Below is a small trained network, with its code and all its weights. Each question gives an input and a class and asks what happens when units are switched off, that is, made to give their printed mean instead of their output.

import numpy as np


def w(rows, s, z=0):
    codes = np.array(rows[::2]) - 128.0
    scale = np.full(codes.shape[1], s)
    scale[-1] = z or s
    return codes * scale


def f(y):
    return np.maximum(y, 0)


def log_softmax(a):
    a = a - a.max(-1, keepdims=True)
    return a - np.log(np.exp(a).sum(-1, keepdims=True))


def net(x, mask):
    res = np.array(x, float).reshape(1, 8) / 4 @ E
    y = f(res @ A[0][:, :-1].T + A[0][:, -1])
    res = res + np.where(mask, y, B[0][:, -1]) @ B[0][:, :-1]
    return log_softmax(res[-1] @ U[:, :-1].T + U[:, -1])


A, B = {}, {}
E = w([
[127,130,127,129],'x0',
[138,58,48,214],'x1',
[128,129,128,128],'x2',
[215,249,124,152],'x3',
[131,125,129,126],'x4',
[131,125,128,126],'x5',
[130,126,128,127],'x6',
[127,155,34,43],'x7',
],0.018)
A[0] = w([
[102,82,9,112,106],'n0',
[66,124,188,56,193],'n1',
[209,164,63,208,28],'n2',
[162,216,216,104,212],'n3',
[103,148,208,198,254],'n4',
[128,153,82,85,149],'n5',
[175,189,153,146,123],'n6',
[188,150,214,147,52],'n7',
[151,152,85,77,127],'n8',
[115,52,176,197,168],'n9',
],0.015,0.0081)
B[0] = w([
[94,80,89,30,218],'n0',
[94,143,233,109,226],'n1',
[66,112,252,107,203],'n2',
[190,107,96,103,247],'n3',
[174,21,121,136,244],'n4',
[92,185,88,91,180],'n5',
[163,127,114,63,192],'n6',
[147,93,102,82,192],'n7',
[104,200,132,117,180],'n8',
[103,97,116,216,254],'n9',
],0.014,0.024)
U = w([
[168,67,244,175,195],'0',
[160,50,42,82,88],'1',
[60,167,176,97,222],'2',
[191,228,65,111,2],'3',
[72,83,51,249,90],'4',
],0.014,0.0078)

Each question gives the input, the list of numbers given to net, and the class t.
The units are the neurons (one row each of A and B). Each row of codes is followed by its name. A weight is (code - 128) times the scale printed after its matrix; where a second scale follows, it is the last column's (A, B and U).
mask holds one flag per neuron, in row order. A switched-off neuron (its flag False) gives its mean, the last column of its row in B, instead of its output. The means were averaged over made-up inputs and are rounded, as every weight is.
A unit's drop is (log p(t) with every unit on - log p(t) with that unit switched off) / (log p(t) with every unit on - log p(t) with every unit switched off).
The circuit of an input: a set's keep is (log p(t) with only the set's units on - log p(t) with every unit switched off) / (log p(t) with every unit on - log p(t) with every unit switched off). Starting from all 10 units, units are removed one at a time, each time the one whose removal leaves the highest keep (on an exact tie, the one counted first), for as long as the keep stays at least 0.8.
units of the circuit, in order: the units of the circuit, biggest drop first
most important unit: the unit with the biggest drop
top k neurons: the k neurons with the biggest drops, biggest first
drop when u is switched off: that unit's drop, to one decimal
input [-2,8,-6,-8,4,2,-2,-6], class 4: units of the circuit, in order -> (n9)
input [-4,7,7,2,1,-2,-2,8], class 2: top 2 neurons -> (n2; n4)
input [-5,1,7,-1,-7,2,-8,-4], class 4: top 2 neurons -> (n1; n2)
input [5,1,-4,-6,-1,-4,6,-6], class 4: top 2 neurons -> (n9; n2)
input [1,1,3,-1,3,-2,2,-5], class 4: top 2 neurons -> (n1; n2)
input [-7,6,4,0,-4,-2,2,-7], class 4: top 2 neurons -> (n9; n1)
input [-5,-1,-3,0,-1,-7,-3,1], class 2: top 2 neurons -> (n4; n9)
input [4,-7,5,2,-7,-5,7,5], class 3: top 2 neurons -> (n3; n2)
input [1,0,3,-6,7,-7,-5,3], class 2: top 3 neurons -> (n4; n3; n1)
input [-3,2,7,4,-7,-3,-5,0], class 0: top 3 neurons -> (n2; n0; n5)
input [-5,-1,-2,7,0,3,1,0], class 1: top 2 neurons -> (n3; n1)
input [-2,7,-6,5,-7,5,-6,0], class 0: top 3 neurons -> (n2; n5; n8)
input [-8,-3,-3,4,-8,-8,-7,3], class 3: drop when n4 is switched off -> 0.0
input [-4,-1,1,5,1,0,8,-8], class 1: most important unit -> n7
input [1,3,-1,-8,2,0,-7,-2], class 4: drop when n9 is switched off -> 0.3
input [3,1,-7,-5,0,-3,-5,-1], class 4: drop when n9 is switched off -> 0.1
